Group and class of each row:
0.680  -1.214  1.305  -0.322  -0.563  -0.667  -1.936  1.951  0.140  2.032  0.096  -0.148  0.871  0.395  2.248  -0.791  1.025  -1.803  1.733  0.696  -0.128  -1.373  0.339  -0.733  -0.600  0.003  0.460  -1.142  -0.336  1.039  -0.903  -0.974  1.833  1.845  0.376  -1.052  0.101  0.592  -0.283  0.709  1.054  2.562  -0.394  -0.494  1.280  0.135  -0.480  0.395  -1.669  -0.023  4.373  0.248 | Y/<23>
0.571  -0.813  1.977  3.405  0.585  0.191  -2.658  1.321  -1.054  0.241  -0.206  1.275  -0.235  -0.933  3.751  -0.131  0.540  -1.500  0.679  0.719  0.889  -0.705  0.725  -1.227  0.489  0.106  -0.920  -0.232  -1.418  -0.114  -0.658  1.148  -2.753  -0.075  1.472  -0.924  0.124  0.422  0.078  -0.205  1.923  0.274  0.025  -1.604  0.049  -0.531  -0.244  -0.644  0.186  -0.832  2.838  0.400 | Z/<26>
1.308  0.860  -0.209  -0.237  0.107  -1.068  -2.814  0.610  0.614  1.398  -0.160  0.258  0.656  0.287  0.905  -0.130  -0.645  -1.451  1.093  0.738  1.185  -3.822  0.883  -0.418  0.907  0.538  0.248  -1.641  -1.082  0.234  -1.086  0.281  2.067  4.532  0.470  -1.077  0.314  0.425  -1.091  0.256  0.461  4.358  0.634  -0.858  0.928  -0.257  -0.737  -0.103  -1.411  -1.558  3.651  0.433 | Y/<23>
2.225  1.167  1.620  1.740  -0.678  -0.693  -2.609  0.957  -1.567  0.765  -0.144  1.304  -0.411  0.098  4.694  0.519  -0.196  -0.883  1.628  1.192  0.281  0.136  0.188  -1.510  1.817  -0.075  -0.302  -0.064  -0.094  -0.693  3.954  0.403  -0.694  0.061  0.936  -1.375  -0.374  0.395  -3.079  0.201  1.280  1.362  0.577  -2.122  0.130  0.000  2.103  -0.699  0.703  -0.757  3.725  0.579 | Z/<26>
1.579  -2.269  -0.284  -0.433  -0.018  -0.595  -2.381  3.055  0.273  1.953  -0.445  0.346  -0.391  -0.004  1.188  0.357  0.602  -0.391  0.397  1.241  0.257  -3.436  0.920  -1.277  0.557  1.099  -4.350  -0.243  -0.404  0.346  -1.274  0.269  0.888  1.193  0.850  -1.725  0.643  0.107  -1.984  0.485  1.467  1.161  0.691  -1.725  0.851  -0.013  -0.325  0.401  0.322  -2.436  2.750  0.249 | Y/<24>
0.643  -1.049  1.548  -0.834  -1.230  -0.788  -1.982  3.745  2.185  1.664  0.410  0.614  -0.162  -0.150  0.415  -0.549  1.224  -2.167  1.311  0.590  0.655  -4.580  0.314  -0.747  -0.280  -0.409  1.075  -0.688  -0.114  0.047  -0.722  1.954  2.217  0.275  1.839  -1.391  -0.018  0.318  -0.923  -0.312  1.682  1.554  0.310  -2.275  1.830  0.138  -0.422  -0.094  -1.368  0.389  3.073  -0.021 | Y/<24>
1.343  0.548  2.044  1.775  2.160  -1.340  -2.582  -0.801  -0.288  2.581  0.518  1.707  -1.802  -0.924  8.367  0.408  0.094  -0.710  -0.206  -0.673  -0.100  1.069  -1.580  -0.529  -0.277  -0.164  -0.589  -0.276  -1.675  0.054  -1.038  -0.268  -3.091  -0.177  0.424  0.466  -0.342  0.320  -1.830  -0.191  3.519  1.970  0.221  -1.347  1.605  0.272  0.506  -0.927  0.888  0.942  2.620  0.568 | Z/<28>
-0.019  -0.091  1.923  1.751  1.336  -0.876  -3.280  2.858  -0.816  0.156  0.268  0.940  -0.848  -1.322  4.823  0.969  0.517  -1.428  0.335  0.645  -0.112  0.203  0.796  -2.120  -0.516  0.620  -0.194  -3.110  -1.032  -0.932  -0.463  -0.818  -1.731  -0.380  1.048  -1.234  -0.286  1.481  -3.250  -0.050  1.872  1.787  0.058  -0.682  1.059  -0.195  0.233  -0.298  1.173  0.730  0.884  -0.124 | Z/<28>
0.284  1.545  1.710  0.857  0.175  -0.402  -1.814  0.869  -0.545  5.667  -0.018  1.452  -0.647  0.342  4.728  0.050  -0.698  -0.790  1.355  -0.017  -0.426  -2.551  0.631  -1.065  0.308  -0.161  -0.771  -1.575  -0.684  0.338  -0.506  -0.510  2.051  0.376  0.710  -0.614  0.026  0.571  -1.068  -0.530  0.916  0.770  -0.100  -0.644  0.046  -0.314  0.243  -1.603  -0.385  -0.494  2.379  -0.566 | Z/<26>
0.077  3.188  1.345  1.263  -0.227  -0.603  -2.833  1.220  -0.648  0.336  -0.079  1.849  -0.002  -2.384  5.691  0.560  0.438  -1.149  1.628  0.904  0.250  -1.954  0.775  -0.444  0.080  0.250  0.322  -1.358  -0.750  0.099  2.393  0.657  -0.353  0.150  1.205  -1.072  0.702  1.041  -0.858  0.569  1.951  0.290  0.799  -2.375  -0.241  1.614  -0.519  -0.642  0.552  -0.242  3.299  0.782 | Z/<26>
0.283  2.314  1.364  0.204  0.662  -0.596  -2.175  -0.006  -0.753  -1.010  -0.398  0.694  1.028  -0.290  2.707  0.786  -0.156  -1.711  2.358  -0.889  1.644  -3.866  0.729  -1.981  0.848  -0.186  0.996  -1.885  -2.271  0.126  -0.486  1.192  1.479  -0.664  1.892  -1.169  -0.143  1.799  -1.882  -0.474  0.658  1.783  0.326  0.214  0.762  -1.808  -0.240  -0.260  -1.331  -0.053  4.693  0.428 | Z/<26>
0.285  3.984  0.946  0.627  -0.626  -0.703  -1.195  2.580  -1.674  -0.057  -1.203  0.774  0.268  -1.430  5.815  0.296  0.030  -1.016  0.134  1.279  -0.237  -4.449  1.048  -1.312  0.427  -0.339  -0.072  -0.422  -1.321  0.091  -0.318  0.244  -1.702  -0.438  0.390  -0.775  -0.728  3.352  -0.440  -0.216  0.586  1.550  0.743  -2.757  0.247  -0.550  0.946  0.158  0.997  -0.118  0.937  0.003 | Z/<26>
-1.086  -2.967  0.918  -0.131  -0.464  -0.110  -1.584  2.102  0.482  2.880  0.666  0.793  -2.499  -0.687  4.396  -0.839  -0.704  -1.446  2.263  0.241  -0.408  -0.741  0.371  -1.387  0.096  -0.013  -0.024  -3.296  -0.411  -0.199  -0.964  0.370  1.164  0.753  0.871  -1.570  0.247  0.625  -3.636  1.186  2.755  1.701  0.316  -0.772  1.684  0.302  0.376  0.389  -1.105  -0.230  3.190  -1.686 | Y/<24>

Group and class of each row:
-0.227  -0.422  0.267  0.187  -0.615  -0.072  0.514  0.503  -0.378  -0.316  0.501  0.162  0.925  0.350  -0.198  0.002  -0.020  -0.016  0.407  1.340  0.287  0.182  -0.497  0.290  -0.260  0.789  0.707  0.336  0.562  -2.091  -0.718  0.230  0.070  0.306  0.430  -0.367  0.390  1.182  -0.408  0.948  -1.589  1.826  0.570  -0.265  -0.466  0.214  -0.410  0.356  0.271  0.172  0.913  0.086 | Q/Taril
0.057  -0.095  0.183  0.031  -0.245  0.084  0.364  -0.146  -0.122  -0.744  0.278  0.240  1.333  0.043  0.002  0.091  0.102  0.075  0.423  0.861  0.651  0.136  -0.641  0.146  -0.245  -0.111  0.268  0.125  0.258  -1.655  -0.277  0.077  -0.067  0.309  0.658  0.007  0.397  0.529  -0.137  1.255  -1.034  1.077  -0.832  -0.967  -0.217  0.049  -0.324  -0.002  0.063  0.174  0.391  0.251 | M/Koto
0.230  -0.500  0.393  0.130  0.007  0.445  0.187  0.150  -0.294  -0.010  0.387  0.192  0.904  -0.014  0.145  -0.184  -0.244  0.349  0.753  -0.295  -0.078  0.152  -0.111  -0.062  -0.186  2.956  -0.377  0.183  0.988  -2.208  -0.720  0.703  0.331  0.304  0.143  0.118  -0.629  0.670  -0.251  1.699  -1.392  1.588  0.644  0.024  -1.006  -0.396  -0.152  -0.315  0.844  -0.908  0.291  -0.001 | Q/vodem
-0.477  -1.042  0.313  0.053  -0.413  -0.122  0.558  -0.013  -0.565  -0.712  0.424  0.165  0.506  -0.115  0.047  -0.091  -0.334  0.160  0.548  0.779  -0.030  0.124  -0.311  -0.140  -0.102  0.804  -0.050  0.509  0.716  -2.508  -0.844  0.128  0.376  -0.282  0.364  -0.174  0.618  1.216  -0.452  1.832  -1.521  2.590  1.193  -0.450  0.327  0.447  -0.213  0.324  0.609  0.249  0.885  0.319 | Q/Sibe
-0.384  -0.223  0.013  -0.419  -0.366  -0.159  -0.029  -0.166  0.167  -0.786  0.714  0.019  -0.249  0.380  0.378  -0.096  0.506  -0.104  0.573  0.697  -0.322  -0.073  0.714  0.076  -0.241  -1.336  0.600  0.187  0.423  -3.027  0.334  -0.096  0.558  0.516  0.291  0.081  -0.573  1.456  0.108  -1.303  0.116  2.588  1.016  -0.012  0.522  0.091  -0.470  0.440  -0.166  0.336  0.509  0.346 | Q/Taril
0.255  -0.224  0.297  0.223  -0.117  -0.042  -0.196  0.163  -0.362  0.064  0.141  0.089  0.515  -0.179  -0.267  -0.096  -0.169  -0.074  0.389  0.665  0.223  0.235  0.068  0.087  -0.109  2.108  -0.014  -0.048  0.482  -0.234  -0.402  0.322  -0.013  0.242  0.220  -0.033  -0.203  -0.485  -0.165  1.421  -0.940  1.570  -0.340  0.402  -1.085  -0.139  -0.216  0.078  0.179  -0.765  0.158  0.035 | Q/vodem
0.003  0.092  0.167  0.229  -0.512  -0.066  0.164  0.510  -0.454  0.731  0.251  -0.192  1.211  0.442  -0.081  0.009  0.206  -0.135  0.570  0.554  -0.594  0.038  -0.062  0.135  -0.668  1.861  0.816  0.357  0.785  -1.786  0.045  0.594  0.084  0.700  0.247  -0.136  -0.161  0.615  0.263  -0.188  -1.226  0.422  1.440  0.043  -1.889  0.033  -0.185  0.021  0.663  -0.451  0.724  0.087 | Q/Sibe
-0.178  -0.116  0.336  0.115  -0.540  0.193  0.091  -0.060  -0.437  -0.466  0.383  0.201  2.435  0.124  -0.279  0.040  0.882  0.527  0.562  0.906  0.394  0.329  -0.675  0.131  -0.411  -0.760  1.003  0.339  0.363  -2.975  -0.335  0.375  0.517  -0.129  0.409  0.076  0.697  0.655  -0.250  2.116  -1.803  1.150  0.167  -1.176  -0.341  0.323  -0.337  0.299  0.334  0.249  0.826  0.417 | M/vigik
0.149  0.078  0.205  0.286  -0.422  0.037  0.299  0.449  -0.835  -0.056  0.207  0.290  0.572  0.133  0.020  0.019  -0.404  -0.078  0.341  1.859  0.319  0.245  -0.266  0.209  0.103  2.010  0.122  0.222  0.749  0.016  -1.073  0.365  -0.284  0.458  0.226  -0.272  0.053  -0.331  -0.509  0.781  -1.348  1.897  1.389  0.188  -0.954  0.042  -0.604  0.221  0.567  -0.206  0.690  0.266 | Q/Taril
-0.172  -0.053  -0.011  0.306  -0.547  -0.150  -0.393  -0.003  -0.397  -0.429  0.336  0.415  1.063  0.025  -0.531  -0.058  0.079  -0.377  0.335  1.611  1.087  -0.004  -0.493  0.122  -0.122  -0.584  0.772  0.226  -0.054  -0.814  -0.811  0.062  0.098  0.056  0.596  -0.029  0.733  -1.018  -0.549  1.804  -0.815  1.274  -0.588  -0.282  -0.028  -0.049  -0.518  0.175  -0.267  0.486  0.406  0.219 | M/Koto
-0.326  -0.435  0.144  0.066  -0.424  0.304  0.538  0.310  -0.438  -0.043  0.853  0.057  0.670  -0.096  0.965  -0.065  0.433  0.486  0.857  -0.150  0.286  0.107  -0.230  0.288  -0.087  1.373  0.154  0.272  1.160  -3.883  -0.890  0.442  0.594  0.410  0.474  -0.453  -0.387  2.177  -0.159  0.708  -1.287  1.762  1.848  -0.235  -0.423  0.089  -0.313  0.349  0.784  -0.141  0.449  0.494 | Q/Sibe
-0.050  0.001  0.373  0.627  -0.060  0.100  -0.696  0.152  -0.442  -0.018  -0.211  0.345  2.967  0.016  -0.534  0.050  0.152  -0.172  0.176  0.009  0.481  0.119  -0.915  -0.104  -0.508  0.854  0.898  -0.039  -0.035  -1.485  0.939  0.414  0.354  0.201  0.123  0.315  0.125  -1.041  0.013  1.802  -0.459  -0.666  -2.794  -0.247  -0.718  -0.088  -0.336  0.120  -0.251  0.097  0.292  -0.033 | M/Rom
-0.180  -0.682  0.197  0.130  -0.527  -0.237  -0.446  0.439  -0.472  0.848  0.561  0.148  -0.128  0.079  0.014  -0.289  -0.043  -0.120  0.361  1.597  -0.140  -0.067  0.114  0.263  0.169  2.890  -0.188  0.262  0.633  0.411  -0.820  0.200  0.148  0.231  0.348  -0.459  -0.090  -0.117  -0.182  0.234  -0.934  2.771  3.311  1.351  -0.946  -0.011  -0.348  0.493  0.420  -0.386  0.976  0.244 | Q/Taril
0.021  -0.234  0.118  0.092  -0.235  -0.091  -0.335  -0.631  0.159  -1.284  0.235  0.296  1.594  -0.583  -0.192  0.021  0.396  0.270  0.492  0.435  0.817  0.213  -0.276  -0.087  -0.430  -1.038  1.461  0.252  0.112  -2.237  0.259  0.006  0.266  -0.098  0.261  0.456  0.332  -0.587  -0.191  2.236  -1.013  1.416  -2.643  -0.918  0.257  -0.139  -0.549  0.272  -0.424  0.257  -0.185  0.047 | M/Rom
